Where the symbols take the points:
z138: §>none, @>none, !>z703, &>none, ^>z64, ~>z585, *>z761
z730: §>z854, @>z699, !>z540, &>z153, ^>z947, ~>z791, *>z962
z344: §>z847, @>z995, !>none, &>none, ^>z275, ~>z932, *>none
z776: §>z403, @>z788, !>z893, &>z821, ^>z154, ~>z729, *>z581
z727: §>none, @>z585, !>z244, &>none, ^>z118, ~>none, *>z356
z793: §>z924, @>z153, !>z690, &>z699, ^>z107, ~>z840, *>z700
z127: §>z412, @>z797, !>none, &>z275, ^>none, ~>z580, *>none
z141: §>z333, @>z109, !>z700, &>z343, ^>z592, ~>z612, *>z690
z30: §>z840, @>z769, !>z758, &>z771, ^>z374, ~>z924, *>z896
z847: §>z344, @>z522, !>z929, &>z710, ^>z962, ~>z634, *>z947
z853: §>z663, @>z282, !>none, &>z932, ^>z580, ~>none, *>none
z194: §>z326, @>z612, !>z196, &>z200, ^>z259, ~>z109, *>z556
z815: §>none, @>none, !>z779, &>z585, ^>z23, ~>none, *>z375
z153: §>none, @>z793, !>none, &>z730, ^>none, ~>z562, *>z412
z598: §>z920, @>z244, !>z585, &>z779, ^>z581, ~>z703, *>z154
z195: §>z343, @>z488, !>z142, &>z333, ^>z992, ~>z473, *>z657
z962: §>z275, @>z729, !>z295, &>z412, ^>z847, ~>z788, *>z730
z508: §>z747, @>z356, !>z154, &>z375, ^>z893, ~>z761, *>z585
z343: §>z195, @>z295, !>z729, &>z141, ^>z761, ~>z893, *>z64
z59: §>z118, @>z72, !>z325, &>none, ^>none, ~>none, *>z131
z893: §>z473, @>z200, !>z776, &>z612, ^>z508, ~>z343, *>z56
z788: §>z909, @>z776, !>z200, &>z196, ^>z634, ~>z962, *>z791
z771: §>z581, @>z325, !>z72, &>z30, ^>z920, ~>z511, *>z403
z259: §>none, @>z375, !>z663, &>z356, ^>z194, ~>none, *>none
z139: §>z244, @>z920, !>none, &>none, ^>z325, ~>none, *>z932
z403: §>z776, @>z909, !>z473, &>z896, ^>z241, ~>z142, *>z771
z241: §>z154, @>z932, !>z747, &>z282, ^>z403, ~>z995, *>z920
z840: §>z30, @>z562, !>z23, &>z581, ^>z779, ~>z793, *>z821
z374: §>z779, @>none, !>none, &>z920, ^>z30, ~>none, *>z282
z511: §>z699, @>z854, !>z657, &>z924, ^>z119, ~>z771, *>z142
z769: §>z562, @>z30, !>none, &>z325, ^>none, ~>none, *>z580
z932: §>z634, @>z241, !>z381, &>z853, ^>z909, ~>z344, *>z139
z556: §>none, @>z23, !>z562, &>z118, ^>none, ~>none, *>z194
z747: §>z508, @>z381, !>z241, &>z753, ^>z473, ~>z992, *>z459
z924: §>z793, @>none, !>none, &>z511, ^>none, ~>z30, *>z797
z562: §>z769, @>z840, !>z556, &>z791, ^>z546, ~>z153, *>z196
z729: §>z142, @>z962, !>z343, &>z700, ^>z522, ~>z776, *>z699
z56: §>z72, @>z118, !>z581, &>z23, ^>z585, ~>z64, *>z893
z909: §>z788, @>z403, !>z131, &>z580, ^>z932, ~>z275, *>z325
z325: §>z791, @>z771, !>z59, &>z769, ^>z139, ~>z854, *>z909
z326: §>z194, @>z914, !>z580, &>z131, ^>none, ~>none, *>none
z412: §>z127, @>z700, !>z109, &>z962, ^>z710, ~>z196, *>z153
z282: §>z278, @>z853, !>z753, &>z241, ^>z896, ~>z867, *>z374
z585: §>z459, @>z727, !>z598, &>z815, ^>z56, ~>z138, *>z508
z388: §>z867, @>z710, !>z592, &>z522, ^>z700, ~>z278, *>z107
z540: §>none, @>z64, !>z730, &>none, ^>none, ~>z118, *>z295
z797: §>z700, @>z127, !>z333, &>z142, ^>z867, ~>z896, *>z924
z459: §>z585, @>none, !>z920, &>none, ^>z72, ~>none, *>z747
z154: §>z241, @>z634, !>z508, &>z278, ^>z776, ~>z522, *>z598
z992: §>z761, @>none, !>z995, &>none, ^>z195, ~>z747, *>none
z867: §>z388, @>none, !>none, &>z995, ^>z797, ~>z282, *>none
z657: §>z64, @>none, !>z511, &>none, ^>none, ~>z72, *>z195
z278: §>z282, @>z663, !>z375, &>z154, ^>z821, ~>z388, *>z779
z699: §>z511, @>z730, !>z64, &>z793, ^>z703, ~>z581, *>z729
z690: §>none, @>none, !>z793, &>z64, ^>none, ~>z23, *>z141
z118: §>z59, @>z56, !>z791, &>z556, ^>z727, ~>z540, *>z200
z761: §>z992, @>z929, !>z522, &>z592, ^>z343, ~>z508, *>z138
z64: §>z657, @>z540, !>z699, &>z690, ^>z138, ~>z56, *>z343
z381: §>z356, @>z747, !>z932, &>none, ^>z131, ~>none, *>none
z473: §>z893, @>z131, !>z403, &>z914, ^>z747, ~>z195, *>z72
z581: §>z771, @>z791, !>z56, &>z840, ^>z598, ~>z699, *>z776
z72: §>z56, @>z59, !>z771, &>z758, ^>z459, ~>z657, *>z473
z592: §>none, @>none, !>z388, &>z761, ^>z141, ~>z375, *>none
z929: §>none, @>z761, !>z847, &>none, ^>z295, ~>z356, *>none
z244: §>z139, @>z598, !>z727, &>z546, ^>z791, ~>z947, *>z634
z23: §>z758, @>z556, !>z840, &>z56, ^>z815, ~>z690, *>z612
z142: §>z729, @>z275, !>z195, &>z797, ^>z995, ~>z403, *>z511
z546: §>none, @>z779, !>none, &>z244, ^>z562, ~>none, *>z663
z914: §>z612, @>z326, !>z896, &>z473, ^>z753, ~>z333, *>z758
z488: §>z295, @>z195, !>z275, &>none, ^>none, ~>z131, *>none
z295: §>z488, @>z343, !>z962, &>z109, ^>z929, ~>z200, *>z540
z356: §>z381, @>z508, !>z634, &>z259, ^>z200, ~>z929, *>z727
z375: §>z753, @>z259, !>z278, &>z508, ^>z612, ~>z592, *>z815
z196: §>z580, @>z821, !>z194, &>z788, ^>z663, ~>z412, *>z562
z580: §>z196, @>z896, !>z326, &>z909, ^>z853, ~>z127, *>z769
z920: §>z598, @>z139, !>z459, &>z374, ^>z771, ~>z119, *>z241
z779: §>z374, @>z546, !>z815, &>z598, ^>z840, ~>z107, *>z278
z995: §>z522, @>z344, !>z992, &>z867, ^>z142, ~>z241, *>z119
z791: §>z325, @>z581, !>z118, &>z562, ^>z244, ~>z730, *>z788
z663: §>z853, @>z278, !>z259, &>z634, ^>z196, ~>z710, *>z546
z522: §>z995, @>z847, !>z761, &>z388, ^>z729, ~>z154, *>z703
z107: §>none, @>none, !>none, &>z703, ^>z793, ~>z779, *>z388
z854: §>z730, @>z511, !>none, &>none, ^>none, ~>z325, *>z275
z947: §>none, @>z703, !>none, &>none, ^>z730, ~>z244, *>z847
z109: §>none, @>z141, !>z412, &>z295, ^>none, ~>z194, *>none
z612: §>z914, @>z194, !>z821, &>z893, ^>z375, ~>z141, *>z23
z333: §>z141, @>none, !>z797, &>z195, ^>none, ~>z914, *>none
z275: §>z962, @>z142, !>z488, &>z127, ^>z344, ~>z909, *>z854
z119: §>z703, @>none, !>none, &>none, ^>z511, ~>z920, *>z995
z758: §>z23, @>none, !>z30, &>z72, ^>none, ~>none, *>z914
z200: §>z131, @>z893, !>z788, &>z194, ^>z356, ~>z295, *>z118
z821: §>z896, @>z196, !>z612, &>z776, ^>z278, ~>z700, *>z840
z700: §>z797, @>z412, !>z141, &>z729, ^>z388, ~>z821, *>z793
z131: §>z200, @>z473, !>z909, &>z326, ^>z381, ~>z488, *>z59
z753: §>z375, @>none, !>z282, &>z747, ^>z914, ~>none, *>none
z710: §>none, @>z388, !>none, &>z847, ^>z412, ~>z663, *>none
z703: §>z119, @>z947, !>z138, &>z107, ^>z699, ~>z598, *>z522
z896: §>z821, @>z580, !>z914, &>z403, ^>z282, ~>z797, *>z30
z634: §>z932, @>z154, !>z356, &>z663, ^>z788, ~>z847, *>z244

The rows follow the links: the fewer symbols apart two points are, the more alike their rows tend to be.

Rows of some points; one shown again gets a slightly different row:
z612
+36	-305	-71	-216	+207	+390	+138	-500	-35	-577	+324	-112	+741	-275	-652	-439	+111	-234	+1171	+451	+38	+102	+80	-555	+117	-358	+836	-135	+548	+8	-50	-314	-379	+38	+16	-62	-156	-237	-173	+423	-251	+338	-689	+157	-608	+157	+16	+653	-80	-466	+199
z459
-675	+20	+268	+359	-743	-383	-790	+538	+329	+398	+358	-461	-116	-266	+906	-52	+22	+103	-147	-416	-440	+163	-45	+444	-341	-32	+495	+254	+104	+266	+202	+599	+189	+180	-211	+88	+487	+534	+433	-304	-242	+450	-119	+286	+175	-248	+452	-78	-282	+331	+178
z797
-252	+162	+307	-275	+664	+235	+89	-326	-327	-249	+566	-208	+336	-31	-373	-70	-236	-22	+741	+266	+392	-602	-320	-329	+46	-181	-673	-503	+140	-136	-197	-487	-347	-99	+235	+660	-198	-372	-17	+188	+443	+446	-205	-75	-622	+980	-76	-138	+245	-93	-430
z947
+232	+3	-342	+127	-247	-247	+73	+545	+406	+433	-761	+86	-628	+405	+500	+512	+308	+418	-937	-291	-179	+3	-53	+488	+94	+538	-425	-40	-232	-56	+245	+373	+174	+189	-156	-238	+216	+13	-148	+10	+393	-920	+450	-189	+434	-436	-602	-243	-10	-138	-191
z791
+906	-167	-160	-4	-384	-58	+225	+46	+421	-281	-971	+312	-344	+67	-115	+454	+477	-395	-1088	-454	-386	+457	-149	+118	+360	+143	+176	+69	-50	+151	-229	+387	+234	-288	-46	-298	+587	+340	-197	+47	-320	-312	+607	-348	+144	-351	+174	-381	-338	+582	-257
z282
-904	-418	+414	-169	+502	+589	+29	-8	-208	+526	+979	-88	+157	-332	+143	-619	-180	-375	+381	+277	+275	-338	-256	+155	-586	-682	+77	-457	+154	-242	-130	-106	-395	+47	+380	+7	-541	+138	-562	+29	+274	-62	-384	-29	-127	+605	-188	+38	+346	+65	+482
z333
-425	+77	-123	-248	+402	-115	-124	-486	-296	-312	+713	-406	+373	-2	-272	-318	-328	+455	+877	+211	+327	-458	+62	-897	-23	-105	-321	-263	+51	-65	-324	-522	-105	+258	+263	+595	-358	-401	+462	+110	+248	+596	-361	+323	-624	+575	+120	+184	+111	-457	-227
z64
+421	+449	-314	-16	-560	-772	-603	+468	+393	-492	-580	-600	-185	+155	-14	+325	+163	+309	+431	-162	-496	+114	+112	-200	+775	+856	-114	+196	-70	+85	+297	+210	+139	+84	-406	+265	+864	-32	+775	+171	-236	+463	-68	-205	-166	+47	-62	-98	-211	-282	-245
z779
-398	-368	+306	-387	-309	+693	-202	+465	+773	+522	-204	-508	+106	-233	-58	-496	+344	-621	+159	+101	+41	-68	-443	+135	-213	-306	+755	-463	+391	-331	-220	+310	-599	+576	-121	-4	+447	+421	-596	+50	+263	-616	-513	-261	-29	+182	-523	+89	-267	-127	+55
z344
-346	+272	-120	+177	+286	-235	+311	-42	-639	+581	+237	+514	-497	+171	+560	+415	-452	+380	-773	-18	+147	-99	+264	+574	-308	+153	-886	+133	-587	-250	+206	-44	+472	-123	+211	-330	-696	-331	+117	-112	+377	-344	+586	+250	+470	-450	-239	-520	+384	+114	+172
z109
+351	-186	-563	-408	+110	+153	+282	-873	-232	-359	-186	+316	+464	+220	-778	+44	-69	+282	+175	+364	+355	-235	+414	-917	+26	+223	+257	-2	-165	-186	-205	-622	+158	+301	+90	-44	-741	-693	+179	+338	+407	-242	-10	+495	-486	+75	-448	+412	-244	-643	-127
z771
+151	+34	+560	+124	-227	-160	-360	+380	+199	-259	-36	-386	-83	-298	+423	+203	+152	-162	-201	-316	-397	-68	-441	+360	+181	-137	-345	-100	+6	+269	-55	+373	+92	-380	-25	+536	+866	+531	+79	-217	-508	+733	+334	-368	+125	+261	+628	-565	-135	+901	-244
z375
-707	-155	+99	+3	+75	+517	-127	+121	-218	+386	+512	-96	+415	-325	-210	-447	+2	-187	+668	+502	+237	+77	+102	+82	-175	-275	+925	-35	+395	-195	+37	-205	-455	+432	-58	-471	-512	-13	-125	+32	+113	-289	-846	+402	-90	-39	-175	+699	-139	-730	+421
z23
+196	-331	+190	-194	-589	+336	-480	+3	+557	-441	-136	-634	+426	-261	-405	-238	+397	-194	+494	+11	-171	-118	-6	-931	+141	-83	+887	-264	+321	+176	-223	-55	-274	+529	-171	+358	+658	+206	+60	+281	-147	+1	-547	-83	-562	+53	+114	+340	-481	+29	-129
z195
-254	+569	+33	+227	+141	-868	-288	-331	-471	-517	+564	-255	+102	+177	+59	+136	-489	+560	+471	+226	-84	-92	+346	+153	+269	+350	-792	+384	-139	+137	+276	-71	+211	-464	-186	+474	-124	-308	+880	-155	-217	+930	+80	+105	+51	+243	+353	+8	+253	-81	-107
z730
+868	+172	-470	-148	-228	-358	+69	+326	+441	-307	-992	+108	-534	+470	-57	+724	+243	+7	-828	-195	-255	+15	-8	-120	+490	+502	-335	+76	-195	+12	+29	+228	+327	-96	-126	+27	+543	-103	+20	+137	-19	-410	+527	-383	+173	-398	-227	-504	-102	+239	-525
z343
+355	+755	-435	+268	+246	-791	-75	-69	-448	-434	-108	-87	+160	+454	-84	+64	-89	+482	+769	+359	-180	+126	+200	+227	+1013	+513	-261	+419	-50	+167	+411	-117	+20	-245	-214	-129	+136	-338	+634	-21	-234	+639	-168	+49	-7	+57	+27	+325	+244	-695	+88
z196
+506	-440	-47	-363	+312	+711	+539	-703	-518	-279	-87	+621	+274	+72	-912	-176	+272	-445	-61	+228	+342	+58	-88	-489	-74	-363	+298	-244	+215	-106	-323	-398	-201	-272	+190	-274	-561	-128	-799	+242	+48	-505	+136	-31	-273	+110	-199	+240	-15	+57	-48
z727
-31	-145	-176	+320	-742	-54	-117	+572	+324	+381	-514	+101	-385	+142	+378	+206	+266	+60	-659	-420	-350	+548	+236	+118	-250	+123	+860	+246	-160	+179	+269	+392	+503	+217	-182	-577	+400	+342	+152	-243	-169	-493	+185	+295	+276	-808	+99	-28	-403	+171	+231
z710
-289	-212	-347	-348	+535	+379	+497	-281	-111	+484	-28	+305	-63	+252	-245	+39	+149	+53	-273	+193	+400	-115	+122	-117	-222	-105	-82	-240	+21	-441	-101	-289	-151	+369	+153	-308	-766	-456	-309	+36	+721	-992	+2	+214	+46	+4	-824	+113	+357	-663	+4
z138
-340	+342	-270	+188	-435	-538	-513	+806	+577	+188	-347	-527	-365	+113	+529	+119	+171	+454	+315	-126	-281	-20	+186	+417	+272	+713	+174	+102	-66	-167	+488	+558	-28	+384	-347	+25	+536	+42	+478	-153	+119	-147	-219	+20	+313	-325	-316	-20	-198	-378	-44
z141
+48	+168	-373	-213	+264	+104	-153	-389	-88	-682	+230	-345	+425	+126	-652	-189	-140	+342	+943	+367	+252	-217	+195	-671	+374	+280	+206	-119	+116	-148	-76	-467	-170	+243	-178	+288	-308	-473	+243	+415	+157	+194	-606	+133	-473	+394	-283	+569	+141	-918	-188

Each walk starts at a row. The symbols on each line, taken left to right, move it on to the next point.
Answer with the point's row; about right is enough.
---
-125	+488	+130	+392	+259	-92	+336	+656	-62	+399	+146	+286	-24	-277	+351	-220	-104	-409	+388	+448	-62	+179	-125	+1348	+244	+3	-55	+301	+175	-71	+506	+354	-436	-558	-267	-600	-280	+244	-237	-257	-375	-4	-202	-407	+722	-11	-19	+184	+429	-369	+625
~ ! ^ ~: +504	+438	-78	+358	+7	-398	-143	-82	-338	-655	+15	+261	+381	-43	-191	-278	-118	-80	+633	+392	-343	+486	+205	+207	+639	+256	+288	+620	+147	+238	+274	+42	-66	-698	-272	-331	+69	+87	+344	-106	-764	+750	-255	+11	+171	-87	+526	+596	+61	-160	+314
@ § ~: +357	+143	-420	+330	+94	-626	+141	-612	-744	-356	+176	+253	-186	+477	+4	+422	-436	+628	-360	-110	-43	-45	+552	-322	-138	+326	-662	+484	-461	+341	-4	-143	+502	-314	+109	+80	-213	-276	+690	-97	-18	+443	+490	+374	-11	-265	+482	-221	+48	+145	-363
---
+138	-118	-282	+437	-206	-253	+265	-34	-464	+346	+2	+807	-141	+192	+413	-55	-96	+173	-432	-73	-112	+599	+542	+483	-211	-1	+621	+831	-281	+11	+380	+30	+327	-211	-218	-1195	-525	+87	+190	-343	-322	-334	+88	+517	+558	-791	+57	+419	-170	-293	+531
^ § *: +353	-282	+218	+225	-525	-89	-245	-54	+4	-327	-194	+138	-245	+104	+205	+292	-86	+234	-889	-636	-298	+153	+135	-277	-426	-171	+236	+317	-300	+418	-125	+201	+726	+18	-130	+227	+608	+270	+396	-130	-377	+369	+489	+146	-17	-473	+761	-343	-651	+846	-208
* * * &: +32	-728	+5	-83	+177	+518	+231	-995	-484	-278	+358	+442	+321	+80	-447	-117	-337	+39	-142	-95	+147	-124	+306	-1021	-681	-474	+524	-41	-105	+295	-442	-653	+25	+104	+319	-2	-627	-268	+52	+181	-36	+217	-5	+569	-499	+29	+460	+338	-284	+201	-307
---
-7	+138	+371	+427	+175	-380	-252	-256	-510	-467	+540	+84	+145	-278	+198	-188	-378	+66	+589	-76	-248	+215	+127	+139	+49	+13	-117	+275	-2	+424	+124	-221	+322	-737	-54	+250	+75	+63	+498	-275	-769	+1098	+42	+372	+120	+56	+1064	-54	-66	+378	+192
* * &: -261	-327	+291	-170	+157	+305	-54	-599	-534	-504	+900	-113	+610	-323	-190	-496	-243	-48	+769	+248	+82	-69	+77	-642	-429	-553	+300	-76	+247	+241	-385	-498	-143	+110	+147	+387	-250	+4	+183	+111	-207	+697	-536	+382	-590	+414	+446	+302	-185	+195	-20
^ & @ ^: +467	-41	+73	+401	+77	-267	+156	-588	-738	-415	+245	+621	+137	+195	+9	+129	-313	+429	-406	-170	-45	+195	+425	-180	-341	-242	+85	+693	-276	+407	+91	-321	+549	-734	+81	-306	-251	+86	+213	-185	-437	+586	+526	+453	+154	-362	+838	+32	-103	+479	+81
---
-380	+69	+104	-593	+44	+147	-196	+5	+550	-108	+54	-731	+134	-23	-214	+42	+109	+34	+83	-169	+212	-707	-439	-639	+23	-49	-529	-780	+112	-32	-512	-261	-140	+282	+157	+966	+361	-52	+63	+359	+416	+97	-45	-206	-488	+557	-96	-355	-77	+320	-614
* ! ~ ^: -1135	-219	+481	+44	+181	+339	-213	-20	-384	+210	+1093	-232	+380	-387	-3	-367	-166	+45	+502	+248	+256	-126	+138	-185	-675	-471	+643	-7	+121	+73	+72	-332	-141	+337	+146	+86	-525	-123	+68	-223	-139	+37	-548	+536	-159	+253	+167	+317	+15	-369	+224
! ^ *: -270	-410	+514	-396	-52	+567	-129	+29	+531	-154	+113	-561	+209	-299	-188	-149	+215	-568	-24	-125	+165	-355	-365	-402	-159	-664	-16	-658	+245	+157	-556	+60	-221	+92	+270	+754	+584	+433	-360	+311	+115	+372	-240	-259	-572	+569	+416	-264	-278	+668	-410
---
+67	-201	0	-227	+521	+220	+517	-904	-385	-123	+253	+282	+82	+273	-476	+215	-290	+116	-259	+67	+433	-475	-14	-793	-129	-233	-653	-465	-181	-129	-387	-555	+220	+134	+340	+416	-530	-487	-301	+306	+569	-80	+207	+171	-486	+350	-127	-228	+283	+74	-308
~ § & ~: +832	+323	-480	+23	+404	-406	+457	-320	-341	-290	-658	+714	-283	+547	-270	+508	-34	+73	-355	+151	+70	+71	+83	+152	+490	+508	-768	+290	-125	-37	+156	-189	+280	-477	+19	-274	-226	-420	-35	+156	-6	-171	+667	-185	+207	-145	-167	+35	+369	-147	-36
* & * *: +606	-392	-561	-451	-84	+302	+169	-177	+562	+43	-847	-212	-194	+221	-743	+338	+467	-120	-443	-228	-45	-331	-233	-890	+78	+271	-168	-625	+42	-41	-418	-193	+105	+513	+108	+257	+209	-266	-264	+396	+702	-617	+179	-356	-530	+155	-461	-243	-117	-90	-580
---
-791	-369	+510	-379	-141	+640	-285	+498	+512	+627	+468	-512	+67	-480	+348	-365	+224	-167	-32	-188	+226	-421	-434	-5	-700	-687	+171	-631	+200	-170	-256	+137	-260	+427	+289	+372	+310	+420	-365	+113	+207	-178	-330	-132	-96	+335	+89	-296	-40	+447	-4
* @: -467	-487	+178	-227	+362	+797	+346	-315	-349	+436	+494	+438	+30	-69	-41	-280	-247	-146	-389	+64	+347	-238	+57	-70	-883	-730	+227	-283	+62	-277	-221	-360	-40	+201	+329	-334	-871	+30	-506	+20	+211	-543	+36	+374	+21	-48	-122	-31	+30	+175	+101
§ ^ @ *: +439	-240	+195	-435	-260	+624	-39	+209	+636	-337	-392	-393	+320	-204	-624	-257	+579	-611	+341	+41	-60	-59	-354	-371	+93	-283	+516	-503	+354	-7	-342	+102	-510	+183	-3	+486	+639	+221	-469	+347	-37	-100	-297	-438	-449	+561	-167	+91	-316	+158	-387
---
+463	+343	-238	+83	+389	-513	+467	-670	-760	-261	-34	+491	-250	+431	+60	+461	-460	+451	-533	-2	+95	-110	-103	+181	+35	+193	-1243	+66	-522	+47	-88	-223	+460	-503	+286	+119	-456	-187	+254	-49	-44	+188	+698	-26	+181	-3	+184	-464	+151	+191	-242
@ ! !: +41	+735	-45	+240	+428	-496	+59	-157	-480	-302	+366	-98	-166	-123	+173	+355	-252	+280	+422	+167	+166	-344	-114	+497	+541	+140	-1339	-59	-73	+60	+177	-168	+36	-526	+41	+553	-132	-189	+257	-113	-111	+744	+237	-257	+152	+407	+167	-410	+584	+217	+34
§ ! & !: +77	+182	-158	-527	+577	+240	+241	-336	-49	-411	-162	-170	+210	-54	-813	-160	+147	-226	+823	+461	+335	-319	-83	-231	+359	+218	-421	-544	+168	-166	-202	-424	-378	+81	-36	+357	-221	-428	-232	+249	+133	-13	-446	-279	-620	+737	-542	+240	+351	-529	-278
---
+154	+310	+446	+359	+247	-131	+50	+35	-605	-393	+479	+164	+163	-211	+186	-61	-419	-268	+318	+331	-145	+20	-211	+615	+267	-274	-567	+248	-13	+135	+158	-85	+18	-813	+103	+156	-14	+244	-83	-171	-661	+974	+233	-304	+92	+347	+782	-189	+359	+558	+179
@ & @: -163	-385	+409	-216	+430	+650	+114	-378	-163	-263	+636	+162	+505	-434	-344	-451	-139	-468	+565	+305	+306	-265	-327	-226	-38	-771	-197	-426	+316	+61	-481	-461	-314	-248	+376	+507	-157	-4	-281	-45	-107	+491	-359	-90	-428	+677	+274	-17	+222	+301	-4
& @ ^: -346	-92	+295	+348	+233	+60	+354	+35	-726	+537	+425	+691	-315	-13	+615	+32	-274	-39	-804	-364	-3	+63	+77	+737	-454	-500	-313	+389	-393	+64	+261	+43	+332	-426	+419	-439	-565	+4	-95	-381	-33	-268	+426	+248	+531	-350	+152	-387	+307	+374	+446
---
+575	+862	-284	+105	+471	-699	+285	-7	-132	-373	-331	+142	-142	-59	-236	+123	+71	+132	+622	+357	-67	-130	-84	+655	+947	+526	-847	+48	+220	-47	+237	+62	-46	-658	-243	+87	+96	-345	+221	-107	-237	+212	+93	-465	+275	+349	-260	+160	+530	-278	+24
^ ~ @: +186	+110	-46	+417	+112	+143	+674	+125	-248	+687	-153	+749	-115	-147	+253	+36	-127	-195	-477	+148	+49	+321	+167	+934	+131	-175	+131	+376	-43	-250	+284	+86	-92	-413	+8	-1040	-716	-1	-435	-117	-119	-539	+197	+24	+723	-515	-36	+213	+291	-75	+513
! & & &: -289	-382	-116	+174	-132	+633	+195	-312	-275	+404	+371	+493	+317	-33	-92	-377	-53	-74	-30	+232	+127	+202	+582	-364	-532	-336	+1071	+137	-16	-220	-51	-299	-37	+473	+60	-643	-825	-86	-375	-162	+303	-693	-294	+468	-61	-335	-254	+644	-347	-641	+263
---
-151	+168	+66	+75	-351	-864	-603	+232	+281	-323	+7	-695	-263	-18	+441	+275	-78	+375	+73	-276	-220	-151	-33	-260	+367	+470	-483	+95	-318	+222	+104	+319	+296	+58	-235	+744	+886	-60	+838	-165	+22	+900	+252	-87	-147	+205	+530	-444	-73	+425	-437
! @: +468	+27	-149	-38	-249	-380	+206	+57	+158	-8	-469	+137	-491	+262	+125	+779	-148	+177	-919	-496	-157	-135	-106	-182	-69	+246	-705	-66	-486	+158	-134	+157	+485	-95	+26	+544	+433	+16	+208	-28	+236	+90	+764	-192	-35	-24	-32	-839	+88	+519	-542
* § ~: +1177	+72	-311	+186	+346	+20	+736	-264	-506	-415	-461	+967	+85	-23	-339	+279	+107	-296	-600	-45	-164	+490	+68	+267	+499	+89	-72	+371	-87	+97	+68	-80	+62	-874	+36	-647	-229	-15	-262	-26	-444	-32	+480	-248	+301	-376	+258	+150	+86	+182	+281
